Below is a small trained network, with its code and all its weights. Each question gives an input and a target symbol and asks what happens when units are switched off, that is, made to give their printed mean instead of their output.

import numpy as np


def w(rows, s, z=0):
    codes = np.array(rows[::2]) - 128.0
    scale = np.full(codes.shape[1], s)
    scale[-1] = z or s
    return codes * scale


def f(y):
    return y / 2 * (1 + np.tanh(0.7978845608 * (y + 0.044715 * y**3)))


def softmax(a):
    e = np.exp(a - a.max(-1, keepdims=True))
    return e / e.sum(-1, keepdims=True)


def log_softmax(a):
    a = a - a.max(-1, keepdims=True)
    return a - np.log(np.exp(a).sum(-1, keepdims=True))


def net(x, mask):
    ids = ['ΞΩαζηθφ'.index(c) for c in x.split()]
    T = len(ids)
    res = E[ids] + P[:T]
    r = res
    for j in range(2):
        rows = slice(2 * j, 2 * j + 2)
        q, k, v = (r @ M[0][rows].T for M in (Q, K, V))
        z = softmax(np.where(np.tri(T) > 0, q @ k.T / 2**0.5, -1e9)) @ v
        o = O[0][rows]
        res = res + np.where(mask[j], z, o[:, -1]) @ o[:, :-1]
    y = f(res @ A[0][:, :-1].T + A[0][:, -1])
    res = res + np.where(mask[2:6], y, B[0][:, -1]) @ B[0][:, :-1]
    return log_softmax(res[-1] @ U[:, :-1].T + U[:, -1])


Q, K, V, O, A, B = {}, {}, {}, {}, {}, {}
E = w([
[101,97,99,21,111,215,197],'Ξ',
[127,100,50,118,207,254,157],'Ω',
[111,158,54,218,77,116,168],'α',
[144,235,63,121,168,180,186],'ζ',
[111,16,122,68,149,161,27],'η',
[148,104,75,119,110,140,171],'θ',
[211,146,75,66,140,78,165],'φ',
],0.016)
P = w([
[137,254,209,46,119,112,210],'0',
[77,137,93,145,113,131,139],'1',
[108,126,90,149,88,159,137],'2',
[118,113,88,132,86,169,136],'3',
[109,102,79,111,84,161,129],'4',
[75,99,54,84,109,139,152],'5',
[119,68,75,71,106,153,127],'6',
[130,72,79,62,124,150,121],'7',
],0.0084)
Q[0] = w([
[98,175,248,198,107,57,82],'H1',
[137,142,145,91,189,195,106],'H1',
[113,145,63,149,142,120,105],'H2',
[121,140,172,164,139,78,140],'H2',
],0.012)
K[0] = w([
[114,86,3,206,93,105,60],'H1',
[91,160,67,92,128,195,156],'H1',
[124,69,137,66,81,90,134],'H2',
[100,108,76,182,147,122,150],'H2',
],0.011)
V[0] = w([
[227,136,122,147,241,79,108],'H1',
[105,78,82,212,192,218,108],'H1',
[104,2,114,108,197,15,41],'H2',
[12,136,185,117,97,229,130],'H2',
],0.0071)
O[0] = w([
[87,184,107,77,152,149,100,82],'H1',
[69,132,110,85,131,54,147,45],'H1',
[104,142,137,165,78,188,129,3],'H2',
[88,53,172,117,156,146,8,144],'H2',
],0.015,0.0072)
A[0] = w([
[56,49,99,145,79,135,65,254],'N1',
[122,102,111,255,134,44,167,148],'N2',
[194,108,12,76,129,136,85,100],'N3',
[150,210,111,178,62,48,140,76],'N4',
],0.0074,0.0034)
B[0] = w([
[169,224,177,169,98,115,172,216],'N1',
[175,138,212,159,180,165,56,177],'N2',
[22,167,68,99,117,165,162,255],'N3',
[144,106,47,254,143,137,30,162],'N4',
],0.0089,0.0095)
U = w([
[244,92,119,159,178,141,49,103],'Ξ',
[90,218,163,141,152,91,134,219],'Ω',
[170,92,156,201,122,76,254,221],'α',
[82,133,99,149,186,167,66,4],'ζ',
[121,137,198,173,107,153,217,105],'η',
[170,105,30,193,73,139,179,131],'θ',
[123,204,166,121,46,235,72,195],'φ',
],0.007,0.0027)

Each question gives the input, a string of symbols that net reads in full, and the target symbol t.
The units are the heads (2 rows each of Q, K, V and O) and the neurons (one row each of A and B). Each row of codes is followed by its name. A weight is (code - 128) times the scale printed after its matrix; where a second scale follows, it is the last column's (O, A, B and U).
mask holds one flag per unit, heads first, then neurons. A switched-off unit (its flag False) gives its mean, the last column of its rows in O or B, instead of its output. The means were averaged over made-up inputs and are rounded, as every weight is.
A unit's drop is (log p(t) with every unit on - log p(t) with that unit switched off) / (log p(t) with every unit on - log p(t) with every unit switched off).
The circuit of an input: a set's keep is (log p(t) with only the set's units on - log p(t) with every unit switched off) / (log p(t) with every unit on - log p(t) with every unit switched off). Starting from all 6 units, units are removed one at a time, each time the one whose removal leaves the highest keep (on an exact tie, the one counted first), for as long as the keep stays at least 0.8.
circuit, biggest first: the units of the circuit, biggest drop first
k most important neurons: the k neurons with the biggest drops, biggest first
heads that matter: for each layer, one digit per head in row order, 1 if its drop is at least 0.15 and else 0, layers parted by /
input ζ θ φ α φ α Ξ, target ζ: heads that matter => 11
input η α φ η α θ, target φ: circuit, biggest first => [H2]
input Ω α Ξ, target Ω: heads that matter => 11
input η α η φ θ α η, target φ: heads that matter => 01
input α φ η ζ φ Ξ η, target α: heads that matter => 10
input α α η θ Ξ φ θ, target α: heads that matter => 10
input φ ζ ζ, target θ: 2 most important neurons => [N4 N2]
input φ α η, target φ: heads that matter => 10
input Ξ η α α α, target Ξ: heads that matter => 10
input Ω α Ω Ξ ζ Ω, target Ω: 2 most important neurons => [N1 N4]
input φ α η α ζ, target φ: heads that matter => 10
input Ξ α θ, target Ξ: heads that matter => 11
input α Ω Ξ Ω Ω φ ζ, target α: heads that matter => 10
input Ω Ξ Ω α, target Ω: circuit, biggest first => [H2 H1 N1]
input θ α α, target Ξ: heads that matter => 00
input ζ η η α, target φ: heads that matter => 01
input Ω Ξ ζ Ω φ, target Ω: heads that matter => 10
input α θ α Ξ α Ω α θ, target α: 2 most important neurons => [N4 N1]
input Ω θ α θ Ξ θ, target Ω: circuit, biggest first => [H1 H2 N1]
input Ω Ξ α η Ξ α Ξ, target Ω: heads that matter => 10
input φ Ξ φ η ζ, target φ: most important neuron => [N4]
input ζ θ α Ξ ζ, target ζ: 2 most important neurons => [N1 N3]
input Ξ η θ, target Ξ: 2 most important neurons => [N3 N2]
input ζ θ α ζ Ξ ζ, target ζ: most important neuron => [N1]
input φ φ ζ Ξ η Ξ Ξ φ, target φ: circuit, biggest first => [H1 N3]
input Ω Ξ α θ α α, target Ω: 2 most important neurons => [N1 N2]
input ζ α α Ω, target ζ: 2 most important neurons => [N3 N1]
